In the rows, 128 means zero.
Each row has two labels, one from each of two sets.
[129 116 125 155 140 121 138 126 158 125 124 120 145 145 140 129 128 127
 153 139 138 132 116 121 122 122 125 145 101 119 127 125 145 121 103 132
 125 186 120 156 158 134 136 126 119 133 127 129 127 120 157 119 124 134]	W, j228
[140 125 157 152 141 129  74 137 164 132 135  83  98 118 136 129 134 135
 128 126  99 129 125 103 119 140 129 125  97 118 122 145 158 118  89 152
 121 153 113 110 133 128 143 123 138 127 108 128 112 133 143 124 118  76]	E, J497
[151 141 142 142 144 108 131 105 173 135 117 128 140 137 126 135 148 138
 150 118 125 122 105 115 131 127 117 124 107 118 145 131 136 122  87 126
 125 201 113 164 109 107 105 122 121 108 136 123 128 108 158 109 134  96]	Y, J497
[144 127 131 150 139  95 133 102 252 125 125 123 153 126 120 133 151 107
 148 118 125 125 111 119 131 135 124 114  90 113 151 123 168 120  73 124
 118 211 110 109 150 129 152 126 108 134 132 108 117 120 180 155 127  83]	W, J497
[133 133 106 157 156  92 118 116 174 123 119 107 159 130 139 131 137  97
 149 136 120 134 130 118 154 128 160 131  79  99 157 128 132 112  91 144
 121 147 127 111 167 140 106 107 119 146 111 120 143 125 172 121 135  83]	W, J497
[148 136 162 126 136 132 118 121 140 132 106 119 154 133 138 142 133 126
 145 117 131 136 112 117 137 125 120 109 101 115 110 131 138 118  95 127
 131 220 115 120 120 118 114 135 128 113 140 129 139 115 164 103 130 139]	Y, j228
[138 133 167 147 132 144 101 107 127 128 131  59 113 121 141 128 108 146
 132 150 132 136 121 110 124 123 125 118  87 143 114 135 159 105 106 127
 144 190 122 112 124 129 165 112 158 127 111 102 132 143 119  98 109 111]	E, j228
[174 140 145 104 142 121 138 130 127 129 124 134 140 134 122 137 141 127
 144 120 110 136 120 121 118 116  86 127 117  92 147 126 126 121 114 121
 129 165 112 134 142 122  85 132 120  86 145 115 128 122 160 109 133 111]	Y, J497
[137 110 161 166 135 140 109 117 120 132 134  65  97 112 138 131 132 148
 100 155 139 132 103 102 144 113 142 120  88 157  93 151 170 104 139 128
 130 192 129 103 114 145 173 129 147 139 108 129 135 135 120  98  97 124]	E, j228
[127 129 143 150 178 110 156 113 170 130 117 130 158 128 123 137 132 115
 136 160 146 127 127 126 136 124 101 145  87 101 135 127 163 102  88 132
 125 203 119 126 165 131 119 122 116 126 135 131 145 115 193 111 133 137]	W, j228
[141 119 122 135 123 100 128 135 146 155 115 123 155 129 136 129 137  95
 146 116 129 135 126 111 117 126 126 118  91  99 147 123 137 118 112 124
 131 139 103 109 172 129 118 128 116 139 129 127 124 103 172 110 146 105]	W, j228
[145 141 129 137 132 100 124 116 171 130 100 113 150 129 130 130 133 109
 145 136 140 128 112 114 114 127 118 152  77  88 132 137 141 105  88 141
 122 187 118 121 165 104 109 129 117 126 131 119 123 110 181 107 140 108]	W, j228
[152 120 116 178 139  95 122 110 188 112  98 116 161 137 138 131 150 122
  94 144 141 106 121 128 129 131 114 118 100  98 132 126 147 106 103 123
 129 166 132 133 159 125 145 126 128 131 145 126 131 105 150 112 136 120]	W, j228
[137 130 167 150 136 111 104 109 132 133 134  75  97 111 136 124 130 142
 125 134 127 143 111 103 136 135 113 131  76 147 125 141 150 109 114 137
 123 159 127  89 134 131 134 114 146 133 106 105 139 141 143 104 107  83]	E, J497
[154 106 112 153 110  61 128 109 164 119 119 138 159 136 143 151 129 122
 152 135 137 119 101 117 130 133 140 113  83  97 157 130 135 112  81 129
 114 178 133 108 151 117 115 124 117 136 127  94 142 124 195  97 122  90]	W, J497
[157 133 125 181 131 129 119 123 161 119 106 132 152 138 113 131 126 127
 137 116 144 134 132 133 126 114 130 125  93 101 150 128 129 121 109 123
 139 221 131 142 155 133 143 147 124 138 150 148 135 109 152 103 144 140]	Y, j228
[134 121  92 186 145  81 125  53 190 135 120 136 150 138 137 131 131 111
 146 159 129 125 110  99 123 126 125 123  81 102 143 122 153 104  62 125
 106 193 115 127 152 125 144 111 132 137 111 131 134 123 149 123 134  75]	W, J497
